Below are the code and all the weights of a small trained network. Each question names an input and a class and asks about switching units off, where a switched-off unit gives its printed mean instead of its output.

import numpy as np


def w(rows, s, z=0):
    codes = np.array(rows[::2]) - 128.0
    scale = np.full(codes.shape[1], s)
    scale[-1] = z or s
    return codes * scale


def norm(h):
    return h / np.sqrt((h * h).mean(-1, keepdims=True) + 1e-5)


def f(y):
    return y / 2 * (1 + np.tanh(0.7978845608 * (y + 0.044715 * y**3)))


def log_softmax(a):
    a = a - a.max(-1, keepdims=True)
    return a - np.log(np.exp(a).sum(-1, keepdims=True))


def net(x, mask):
    res = np.array(x, float).reshape(1, 4) / 4 @ E
    u = 0
    for l in range(2):
        y = f(norm(res) @ A[l][:, :-1].T + A[l][:, -1])
        res = res + np.where(mask[u : u + 12], y, B[l][:, -1]) @ B[l][:, :-1]
        u += 12
    return log_softmax(norm(res)[-1] @ U[:, :-1].T + U[:, -1])


A, B = {}, {}
E = w([
[8,96,2],'x0',
[123,127,121],'x1',
[186,224,6],'x2',
[37,244,232],'x3',
],0.0057)
A[0] = w([
[58,219,176,174],'0.n1',
[167,105,240,204],'0.n2',
[225,223,114,157],'0.n3',
[143,248,91,135],'0.n4',
[97,201,130,127],'0.n5',
[220,100,51,139],'0.n6',
[95,79,194,215],'0.n7',
[45,87,69,156],'0.n8',
[93,54,182,161],'0.n9',
[44,98,67,91],'0.n10',
[225,124,188,42],'0.n11',
[154,125,78,252],'0.n12',
],0.012,0.0021)
B[0] = w([
[172,15,132,253],'0.n1',
[164,177,74,230],'0.n2',
[178,166,2,249],'0.n3',
[207,64,129,242],'0.n4',
[162,56,190,188],'0.n5',
[108,71,176,225],'0.n6',
[254,162,88,190],'0.n7',
[156,215,117,217],'0.n8',
[182,91,55,185],'0.n9',
[150,211,136,205],'0.n10',
[125,231,154,196],'0.n11',
[159,81,227,186],'0.n12',
],0.0077,0.0057)
A[1] = w([
[161,96,90,139],'1.n1',
[147,75,125,208],'1.n2',
[68,142,90,52],'1.n3',
[87,205,139,190],'1.n4',
[74,126,164,147],'1.n5',
[142,195,72,115],'1.n6',
[155,93,87,140],'1.n7',
[225,119,197,224],'1.n8',
[86,69,250,253],'1.n9',
[163,82,134,66],'1.n10',
[185,64,203,112],'1.n11',
[42,114,87,181],'1.n12',
],0.016,0.0041)
B[1] = w([
[175,82,128,180],'1.n1',
[103,30,173,175],'1.n2',
[153,204,114,126],'1.n3',
[197,109,72,139],'1.n4',
[254,85,155,123],'1.n5',
[185,149,85,177],'1.n6',
[163,78,133,175],'1.n7',
[136,115,39,248],'1.n8',
[174,52,122,152],'1.n9',
[98,81,129,157],'1.n10',
[166,44,111,189],'1.n11',
[184,228,146,129],'1.n12',
],0.0073,0.015)
U = w([
[167,110,92,248],'0',
[141,34,162,229],'1',
[179,101,97,168],'2',
[157,248,85,190],'3',
[98,133,143,83],'4',
[69,213,197,1],'5',
[87,154,180,1],'6',
[18,124,171,1],'7',
],0.013,0.0049)

Each question gives the input, the list of numbers given to net, and the class t.
The units are the neurons (one row each of A and B). Each row of codes is followed by its name. A weight is (code - 128) times the scale printed after its matrix; where a second scale follows, it is the last column's (A, B and U).
mask holds one flag per neuron, layer by layer. A switched-off neuron (its flag False) gives its mean, the last column of its row in B, instead of its output. The means were averaged over made-up inputs and are rounded, as every weight is.
A unit's drop is (log p(t) with every unit on - log p(t) with that unit switched off) / (log p(t) with every unit on - log p(t) with every unit switched off).
The circuit of an input: a set's keep is (log p(t) with only the set's units on - log p(t) with every unit switched off) / (log p(t) with every unit on - log p(t) with every unit switched off). Starting from the 12 units with the biggest drops (on a tie, the unit counted first), units are removed one at a time, each time the one whose removal leaves the highest keep (on an exact tie, the one counted first), for as long as the keep stays at least 0.8.
circuit, biggest first: the units of the circuit, biggest drop first
most important unit: the unit with the biggest drop
k most important neurons: the k neurons with the biggest drops, biggest first
top k neurons in layer l: the k neurons of layer l with the biggest drops, biggest first
drop of u: that unit's drop, to one decimal
input [7,-3,5,7], class 1: circuit, biggest first	[0.n1 0.n5 0.n3]
input [-6,1,4,-3], class 3: 2 most important neurons	[0.n11 0.n1]
input [-5,2,-1,-3], class 3: most important unit	0.n11
input [7,-1,6,-5], class 3: circuit, biggest first	[0.n1 0.n8 1.n11]
input [7,6,2,-4], class 3: 2 most important neurons	[0.n1 0.n4]
input [-8,-6,4,-5], class 3: 3 most important neurons	[0.n11 0.n1 0.n3]
input [5,4,4,0], class 3: top 2 neurons in layer 1	[1.n11 1.n2]
input [-8,-7,-1,-4], class 3: 2 most important neurons	[0.n11 0.n1]
input [-4,3,0,2], class 3: top 2 neurons in layer 0	[0.n11 0.n2]
input [-7,-2,-4,2], class 3: drop of 0.n11	0.2
input [8,-7,-7,3], class 3: drop of 0.n12	0.1
input [8,6,3,4], class 3: drop of 1.n4	-0.1
